Below are the code and all the weights of a small trained network. Each question names an input and a class and asks about switching units off, where a switched-off unit gives its printed mean instead of its output.

import numpy as np


def w(rows, s, z=0):
    codes = np.array(rows[::2]) - 128.0
    scale = np.full(codes.shape[1], s)
    scale[-1] = z or s
    return codes * scale


def f(y):
    return np.maximum(y, 0)


def log_softmax(a):
    a = a - a.max(-1, keepdims=True)
    return a - np.log(np.exp(a).sum(-1, keepdims=True))


def net(x, mask):
    res = np.array(x, float).reshape(1, 7) / 4 @ E
    y = f(res @ A[0][:, :-1].T + A[0][:, -1])
    res = res + np.where(mask, y, B[0][:, -1]) @ B[0][:, :-1]
    return log_softmax(res[-1] @ U[:, :-1].T + U[:, -1])


A, B = {}, {}
E = w([
[216,98,200,157,121,203,254,220],'x0',
[143,244,181,185,208,202,44,152],'x1',
[129,129,128,129,130,123,128,128],'x2',
[150,207,250,13,45,73,112,105],'x3',
[133,124,133,126,137,124,126,124],'x4',
[131,129,127,126,128,133,128,127],'x5',
[123,129,129,133,119,128,128,127],'x6',
],0.0075)
A[0] = w([
[74,127,82,123,127,85,53,74,96],'n1',
[190,66,196,172,109,196,232,204,52],'n2',
[122,100,49,191,155,145,132,131,127],'n3',
[158,204,210,21,53,75,115,95,124],'n4',
[100,126,95,114,131,104,76,102,71],'n5',
[110,55,95,82,75,67,176,117,11],'n6',
[104,37,95,92,75,63,185,120,49],'n7',
[75,126,85,130,137,97,74,78,110],'n8',
[105,45,96,99,76,67,187,112,80],'n9',
[66,131,75,115,136,73,51,87,66],'n10',
[143,88,64,185,142,160,117,121,78],'n11',
[108,77,36,195,181,162,132,128,137],'n12',
[130,127,125,129,135,118,140,118,81],'n13',
[124,254,187,187,197,181,51,156,3],'n14',
[115,82,47,183,174,154,129,127,110],'n15',
[91,132,87,126,114,87,54,93,72],'n16',
],0.0074,0.002)
B[0] = w([
[207,204,125,70,189,136,206,168,205],'n1',
[211,243,87,12,217,118,235,177,248],'n2',
[53,91,195,145,98,79,132,187,194],'n3',
[3,44,233,175,52,13,108,218,255],'n4',
[169,179,114,93,166,139,188,159,172],'n5',
[142,99,98,193,117,202,81,61,192],'n6',
[145,105,54,187,110,208,60,46,203],'n7',
[176,177,123,68,163,126,197,151,192],'n8',
[159,96,55,194,120,219,57,40,202],'n9',
[193,196,108,50,192,113,186,145,207],'n10',
[90,98,179,126,98,78,124,153,182],'n11',
[46,78,212,133,70,41,120,187,216],'n12',
[128,120,124,125,122,128,124,130,129],'n13',
[168,70,37,230,87,232,17,7,222],'n14',
[65,86,192,145,60,56,120,180,201],'n15',
[174,178,125,77,174,129,178,144,191],'n16',
],0.006,0.0098)
U = w([
[2,82,230,132,84,36,125,175,254],'0',
[227,223,91,38,182,135,240,146,87],'1',
[158,95,37,192,110,244,22,33,18],'2',
],0.0088,0.00099)

Each question gives the input, the list of numbers given to net, and the class t.
The units are the neurons (one row each of A and B). Each row of codes is followed by its name. A weight is (code - 128) times the scale printed after its matrix; where a second scale follows, it is the last column's (A, B and U).
mask holds one flag per neuron, in row order. A switched-off neuron (its flag False) gives its mean, the last column of its row in B, instead of its output. The means were averaged over made-up inputs and are rounded, as every weight is.
A unit's drop is (log p(t) with every unit on - log p(t) with that unit switched off) / (log p(t) with every unit on - log p(t) with every unit switched off).
The circuit of an input: a set's keep is (log p(t) with only the set's units on - log p(t) with every unit switched off) / (log p(t) with every unit on - log p(t) with every unit switched off). Starting from the 12 units with the biggest drops (on a tie, the unit counted first), units are removed one at a time, each time the one whose removal leaves the highest keep (on an exact tie, the one counted first), for as long as the keep stays at least 0.8.
units of the circuit, in order: the units of the circuit, biggest drop first
most important unit: the unit with the biggest drop
top k neurons: the k neurons with the biggest drops, biggest first
drop of u: that unit's drop, to one decimal
input [4,-3,7,-5,-8,8,5], class 0: most important unit => n12
input [-2,-3,-3,-2,6,4,7], class 2: units of the circuit, in order => (n4 n2)
input [-5,-8,6,6,-2,-6,0], class 2: top 2 neurons => (n9 n7)
input [-1,0,0,0,4,-4,5], class 1: top 4 neurons => (n4 n14 n12 n15)
input [-8,8,-1,-4,-1,-8,-1], class 1: top 2 neurons => (n1 n10)
input [-4,-8,0,7,6,-2,-5], class 2: top 4 neurons => (n9 n7 n6 n12)
input [-3,3,-4,-4,-1,-5,5], class 0: top 2 neurons => (n2 n12)
input [-4,3,5,3,0,-7,2], class 1: top 2 neurons => (n12 n15)
input [-1,-5,-1,-4,-4,-3,0], class 2: top 3 neurons => (n4 n9 n7)
input [4,8,4,8,-6,-2,1], class 0: top 4 neurons => (n4 n9 n7 n6)
input [-8,5,-4,-8,4,-6,5], class 0: top 2 neurons => (n12 n15)
input [0,6,8,-6,5,3,-8], class 0: top 3 neurons => (n12 n15 n3)
input [-1,5,8,2,5,4,8], class 2: drop of n14 => 0.3
input [1,4,-3,2,-3,-7,-3], class 2: units of the circuit, in order => (n14)
input [5,1,2,-7,-8,7,4], class 0: drop of n12 => 0.1
input [6,-5,6,-8,-7,-7,-5], class 0: drop of n15 => 0.1
